Below is a small trained network, with its code and all its weights. Each question gives an input and a class and asks what happens when units are switched off, that is, made to give their printed mean instead of their output.

import numpy as np


def w(rows, s, z=0):
    codes = np.array(rows[::2]) - 128.0
    scale = np.full(codes.shape[1], s)
    scale[-1] = z or s
    return codes * scale


def norm(h):
    return h / np.sqrt((h * h).mean(-1, keepdims=True) + 1e-5)


def f(y):
    return y / 2 * (1 + np.tanh(0.7978845608 * (y + 0.044715 * y**3)))


def log_softmax(a):
    a = a - a.max(-1, keepdims=True)
    return a - np.log(np.exp(a).sum(-1, keepdims=True))


def net(x, mask):
    res = np.array(x, float).reshape(1, 3) / 4 @ E
    u = 0
    for l in range(2):
        y = f(norm(res) @ A[l][:, :-1].T + A[l][:, -1])
        res = res + np.where(mask[u : u + 4], y, B[l][:, -1]) @ B[l][:, :-1]
        u += 4
    return log_softmax(norm(res)[-1] @ U[:, :-1].T + U[:, -1])


A, B = {}, {}
E = w([
[124,168,219,151],'x0',
[130,114,166,62],'x1',
[133,2,144,204],'x2',
],0.0059)
A[0] = w([
[126,64,192,1,13],'0.n0',
[147,158,83,67,4],'0.n1',
[109,109,144,197,142],'0.n2',
[177,92,27,81,112],'0.n3',
],0.0098,0.0038)
B[0] = w([
[187,119,8,192,206],'0.n0',
[77,158,135,99,167],'0.n1',
[141,164,120,111,206],'0.n2',
[194,115,194,116,255],'0.n3',
],0.011,0.0033)
A[1] = w([
[163,166,58,212,237],'1.n0',
[135,132,247,119,207],'1.n1',
[71,40,134,185,248],'1.n2',
[139,82,105,128,94],'1.n3',
],0.013,0.0019)
B[1] = w([
[155,78,41,75,255],'1.n0',
[216,28,150,54,213],'1.n1',
[73,254,150,96,201],'1.n2',
[149,187,166,29,157],'1.n3',
],0.0083,0.0064)
U = w([
[219,126,160,47,203],'0',
[163,161,11,117,206],'1',
[102,249,205,53,154],'2',
[168,79,121,107,153],'3',
[67,146,107,190,22],'4',
[78,89,159,202,2],'5',
[127,172,152,211,29],'6',
],0.014,0.0054)

Each question gives the input, the list of numbers given to net, and the class t.
The units are the neurons (one row each of A and B). Each row of codes is followed by its name. A weight is (code - 128) times the scale printed after its matrix; where a second scale follows, it is the last column's (A, B and U).
mask holds one flag per neuron, layer by layer. A switched-off neuron (its flag False) gives its mean, the last column of its row in B, instead of its output. The means were averaged over made-up inputs and are rounded, as every weight is.
A unit's drop is (log p(t) with every unit on - log p(t) with that unit switched off) / (log p(t) with every unit on - log p(t) with every unit switched off).
The circuit of an input: a set's keep is (log p(t) with only the set's units on - log p(t) with every unit switched off) / (log p(t) with every unit on - log p(t) with every unit switched off). Starting from all 8 units, units are removed one at a time, each time the one whose removal leaves the highest keep (on an exact tie, the one counted first), for as long as the keep stays at least 0.8.
units of the circuit, in order: the units of the circuit, biggest drop first
k most important neurons: the k neurons with the biggest drops, biggest first
top k neurons in layer l: the k neurons of layer l with the biggest drops, biggest first
input [-1,-2,-6], class 2: units of the circuit, in order : 0.n0; 1.n0
input [-4,-4,3], class 0: units of the circuit, in order : 0.n0; 1.n3
input [6,-7,-6], class 1: 3 most important neurons : 0.n3; 1.n2; 0.n1
input [1,3,4], class 2: units of the circuit, in order : 1.n2
input [7,-8,3], class 1: 2 most important neurons : 0.n3; 1.n0
input [1,-5,5], class 1: 4 most important neurons : 1.n0; 0.n2; 0.n3; 0.n1
input [-5,-4,-8], class 2: 4 most important neurons : 0.n0; 1.n0; 0.n1; 1.n1
input [1,8,6], class 1: units of the circuit, in order : 0.n0; 1.n1
input [-5,1,8], class 2: units of the circuit, in order : 1.n2; 0.n0
input [-4,-6,-7], class 2: units of the circuit, in order : 0.n0; 1.n1
input [0,1,-6], class 2: units of the circuit, in order : 1.n0; 0.n0
input [7,8,0], class 1: units of the circuit, in order : 0.n0; 0.n3
input [-3,-2,7], class 2: units of the circuit, in order : 1.n2; 0.n0
input [5,6,5], class 1: units of the circuit, in order : 0.n0; 0.n3; 1.n1
input [4,-5,1], class 1: units of the circuit, in order : 0.n3
input [3,-7,4], class 1: 2 most important neurons : 0.n3; 1.n0
input [-6,-2,-5], class 0: 3 most important neurons : 0.n3; 0.n0; 1.n2
input [5,3,6], class 2: 2 most important neurons : 1.n2; 0.n3
input [-4,-2,-8], class 2: 2 most important neurons : 0.n0; 1.n0
input [3,6,5], class 1: most important neuron : 0.n0
input [-3,-1,-8], class 2: top 2 neurons in layer 1 : 1.n0; 1.n1
